The symbols move the objects like this.
^: q646->q549, q551->q130, q576->q556, q612->q167, q222->q501, q500->q222, q182->q796, q490->q201, q130->q250, q219->q435, q990->q443, q867->q423, q721->q104, q708->q184, q493->q692, q423->q359, q201->q109, q435->q151, q501->q87, q827->q471, q989->q149, q875->q832, q87->q493, q454->q830, q149->q867, q250->q500, q830->q646, q841->q897, q95->q990, q151->q887, q855->q649, q443->q613, q146->q95, q336->q551, q104->q855, q916->q336, q796->q721, q887->q989, q602->q182, q931->q16, q897->q612, q549->q875, q184->q576, q167->q193, q649->q841, q379->q269, q832->q245, q269->q931, q16->q219, q692->q924, q567->q602, q109->q722, q245->q916, q193->q379, q556->q567, q924->q708, q613->q490, q722->q592, q592->q827, q471->q454, q359->q146
!: q646->q612, q551->q219, q576->q443, q612->q549, q222->q989, q500->q887, q182->q109, q490->q602, q130->q435, q219->q130, q990->q576, q867->q493, q721->q592, q708->q95, q493->q423, q423->q692, q201->q182, q435->q250, q501->q149, q827->q855, q989->q501, q875->q193, q87->q867, q454->q841, q149->q87, q250->q151, q830->q897, q841->q830, q95->q184, q151->q500, q855->q471, q443->q556, q146->q708, q336->q16, q104->q827, q916->q931, q796->q722, q887->q222, q602->q201, q931->q336, q897->q646, q549->q167, q184->q990, q167->q875, q649->q454, q379->q245, q832->q379, q269->q916, q16->q551, q692->q359, q567->q490, q109->q796, q245->q269, q193->q832, q556->q613, q924->q146, q613->q567, q722->q721, q592->q104, q471->q649, q359->q924
%: q646->q897, q551->q16, q576->q990, q612->q646, q222->q887, q500->q151, q182->q201, q490->q567, q130->q219, q219->q551, q990->q184, q867->q87, q721->q722, q708->q146, q493->q867, q423->q493, q201->q602, q435->q130, q501->q989, q827->q104, q989->q222, q875->q167, q87->q149, q454->q649, q149->q501, q250->q435, q830->q841, q841->q454, q95->q708, q151->q250, q855->q827, q443->q576, q146->q924, q336->q931, q104->q592, q916->q269, q796->q109, q887->q500, q602->q490, q931->q916, q897->q830, q549->q612, q184->q95, q167->q549, q649->q471, q379->q832, q832->q193, q269->q245, q16->q336, q692->q423, q567->q613, q109->q182, q245->q379, q193->q875, q556->q443, q924->q359, q613->q556, q722->q796, q592->q721, q471->q855, q359->q692

In the rows, 148 means zero.

The rows follow the links: the fewer symbols apart two objects are, the more alike their rows tend to be.

Each row is also shifted at random along 3 hidden directions that mean nothing.

Some objects, each with a row of numbers:
q149: 147 134 192 137 147 128 166 173 122 135 117 118 143 136 178 162 160 149 156 126 150 141 130 147 119 162 109 161 191 145 150 146 105 153 175 160 172 125 121 149 159 142 173
q104: 116 157 126 136 174 157 125 141 173 169 126 163 144 140 124 145 99 161 160 161 144 153 175 143 157 123 178 135 138 179 158 165 177 161 121 113 143 130 161 151 167 159 153
q613: 89 155 150 147 142 175 170 130 147 174 136 182 172 134 145 155 163 149 165 121 121 135 170 136 143 152 178 166 154 160 149 114 122 135 163 113 140 102 151 97 153 137 106
q931: 235 143 147 141 152 105 130 147 135 181 147 140 147 158 142 147 144 161 127 145 149 141 116 155 125 167 133 164 134 176 153 152 147 139 137 194 142 173 184 150 159 176 132
q336: 231 123 161 153 152 108 158 162 130 136 126 118 140 172 169 163 149 151 112 151 170 155 123 150 98 167 128 168 156 124 141 163 119 138 153 167 131 172 142 163 151 162 174
q454: 223 138 118 159 141 138 140 126 155 161 132 149 134 155 137 163 139 167 127 137 149 163 168 141 125 140 192 138 130 163 137 147 164 130 131 135 101 159 180 146 158 158 125
q435: 133 138 153 154 155 133 140 152 143 144 171 155 122 172 128 119 144 129 125 169 134 147 117 162 171 166 95 134 152 144 140 145 155 151 149 184 170 170 134 200 139 148 174
q245: 105 161 134 131 147 108 121 155 141 176 144 146 146 169 137 133 136 176 126 148 154 133 142 168 133 149 125 139 129 207 147 146 151 171 110 193 143 158 196 140 143 178 93
q87: 212 151 179 135 154 143 148 144 129 200 149 172 159 129 136 134 163 141 166 129 108 130 111 149 157 175 127 175 160 182 159 128 130 139 175 178 179 128 147 133 169 152 131
q146: 155 157 159 153 121 182 160 155 149 107 178 144 152 127 160 143 177 127 179 140 147 146 148 149 190 143 139 132 161 116 145 139 148 148 178 147 175 145 114 143 127 122 155
q830: 198 139 124 166 146 133 144 138 150 148 153 136 156 158 152 172 153 154 122 149 169 161 151 139 117 152 191 159 117 125 142 163 153 120 134 139 105 179 177 133 148 157 134
q990: 130 175 159 126 156 158 115 139 154 204 140 160 132 81 111 133 128 153 209 134 101 136 140 148 203 140 159 130 158 216 171 154 203 152 154 167 204 115 166 164 200 142 154
q167: 111 165 120 142 182 145 135 142 166 168 192 183 191 184 141 120 138 147 127 196 167 137 141 159 157 152 153 169 101 143 162 154 150 166 116 146 134 185 168 120 109 181 114
q423: 121 120 177 167 134 159 184 146 128 121 130 147 121 145 150 155 175 126 144 125 123 156 133 142 142 169 122 143 190 117 126 128 122 131 184 153 166 128 112 182 160 115 192
q796: 125 173 126 149 157 175 129 123 174 166 178 163 169 114 137 151 153 143 182 162 144 149 151 141 191 134 204 151 114 147 164 160 199 133 142 138 151 157 173 126 158 142 134
q193: 129 139 126 142 168 120 121 155 158 148 129 142 110 171 123 129 94 156 124 171 154 157 153 159 148 129 121 117 147 171 140 169 179 171 107 159 147 164 154 208 159 166 183
q692: 84 140 166 165 128 159 160 136 131 149 154 155 118 136 131 143 176 128 156 128 108 154 128 147 171 174 129 134 173 145 129 124 151 123 177 170 176 131 135 183 163 110 164
q855: 162 148 125 143 156 156 151 147 165 146 120 159 153 164 146 150 114 168 140 144 160 153 193 142 120 121 178 137 142 162 144 151 141 159 131 99 109 127 148 132 147 162 132
q612: 85 129 139 161 169 148 166 159 153 106 159 129 174 190 188 173 152 143 109 185 206 167 154 143 106 154 164 174 130 69 147 173 122 152 131 117 104 186 136 132 116 158 168
q471: 140 142 126 150 145 154 156 147 158 138 118 150 160 173 157 161 135 175 129 139 166 155 194 145 104 121 178 142 139 152 143 142 128 154 133 106 99 133 156 119 136 159 120
q592: 133 155 130 136 171 168 141 146 171 145 137 159 163 144 148 149 115 156 167 170 160 152 180 139 153 120 184 149 139 143 162 170 163 163 130 99 137 140 140 134 153 157 161
q109: 208 157 125 156 143 184 149 125 168 140 175 151 154 121 144 161 158 136 172 153 149 160 161 134 181 135 200 145 125 121 155 158 185 125 154 118 138 160 150 137 150 135 151

Start here and follow the symbols in turn, left to right. Where do you end up?
Answer with the object's name.
134 151 129 154 179 147 139 144 164 145 176 163 175 182 153 140 139 141 120 192 176 152 144 147 143 150 163 172 114 111 161 170 151 153 121 134 122 184 155 135 118 175 146
! ! ! => q193
179 153 163 131 150 178 160 148 154 163 128 167 169 121 150 150 141 150 184 131 130 138 167 136 148 138 167 157 168 166 164 139 132 155 169 107 162 106 127 116 162 141 141
! ^ ! => q490
166 135 158 148 147 162 155 140 148 163 100 154 123 119 129 162 125 151 177 120 112 156 170 131 143 141 165 138 185 175 145 145 154 140 166 118 157 98 131 167 194 132 181
^ ! % => q567
92 152 174 133 152 165 153 157 146 149 113 139 146 113 157 159 139 155 193 130 138 142 161 139 152 135 157 145 174 163 160 148 145 162 161 125 172 97 131 136 172 136 169
! ^ ! => q567
170 136 180 130 138 121 138 185 131 135 112 102 111 121 160 155 140 155 160 128 149 149 135 156 142 145 103 129 190 174 147 163 148 165 159 191 191 134 131 192 179 148 191
% ^ => q501
132 135 162 158 162 125 143 142 132 171 163 159 135 169 137 130 152 129 118 168 133 151 103 156 153 185 114 164 143 142 142 151 149 136 147 191 160 174 150 185 149 154 171
% ^ ! ! => q250
203 135 176 148 150 145 166 145 130 169 136 165 145 142 144 146 163 132 154 133 113 140 119 148 139 176 127 170 177 148 145 129 119 135 182 157 166 125 122 148 157 139 161
% ! => q867
106 157 159 145 141 138 138 171 143 123 169 142 136 165 148 124 153 141 140 157 155 138 130 169 170 148 90 129 154 152 143 139 143 175 143 184 178 159 135 176 122 146 151
% ^ => q500
182 164 170 127 134 140 150 183 137 126 163 130 172 151 178 137 166 153 159 139 168 121 138 159 149 146 100 154 167 158 160 139 119 180 155 168 178 142 130 119 117 158 121
% % => q500
113 146 162 148 164 111 141 142 128 195 168 165 168 169 149 142 170 145 119 156 143 141 96 157 127 190 132 186 126 156 153 143 133 133 144 199 145 172 181 131 143 167 118
^ % => q551
125 138 163 170 127 164 157 143 140 124 147 139 99 130 133 152 166 123 158 129 121 164 140 146 177 158 121 115 180 134 124 135 164 128 179 161 176 139 119 204 163 107 196
^ ^ => q95
159 154 129 164 131 180 147 121 159 146 167 150 147 116 138 168 165 140 167 140 138 161 159 137 177 144 201 137 130 130 145 148 185 116 159 133 134 155 165 142 157 126 145
! % ! % => q182
119 143 166 144 132 133 147 185 136 98 145 109 120 159 164 138 146 146 141 150 170 142 144 163 154 138 84 116 176 141 134 152 140 175 150 177 180 151 117 190 130 143 178
^ % ! ^ => q501
200 147 122 140 155 121 125 158 159 149 138 145 121 177 128 125 104 163 125 169 160 148 161 163 145 125 124 121 143 180 144 164 170 176 113 157 142 166 151 190 142 177 157
! ^ => q269
177 172 159 135 134 177 139 156 156 140 165 141 155 99 149 140 153 141 198 143 141 136 147 147 198 134 152 136 155 159 162 148 171 158 168 147 189 132 129 139 150 134 153
^ % % => q95
208 141 116 152 142 141 144 129 157 161 127 153 142 155 132 159 132 170 133 132 147 158 181 143 123 130 183 142 133 168 140 146 154 139 134 125 104 148 177 135 156 157 120
% ! ! ^ => q830
172 152 126 167 126 171 148 111 159 163 161 160 132 115 123 157 168 142 164 132 119 160 156 138 176 147 196 133 129 146 136 137 188 110 159 147 134 147 169 155 170 122 143
! ^ => q796
166 134 128 151 174 136 139 163 160 119 144 142 136 190 144 131 107 150 116 188 173 159 161 155 136 129 135 136 141 130 147 178 153 170 120 131 131 172 130 190 132 164 186
! ^ ! ^ => q916
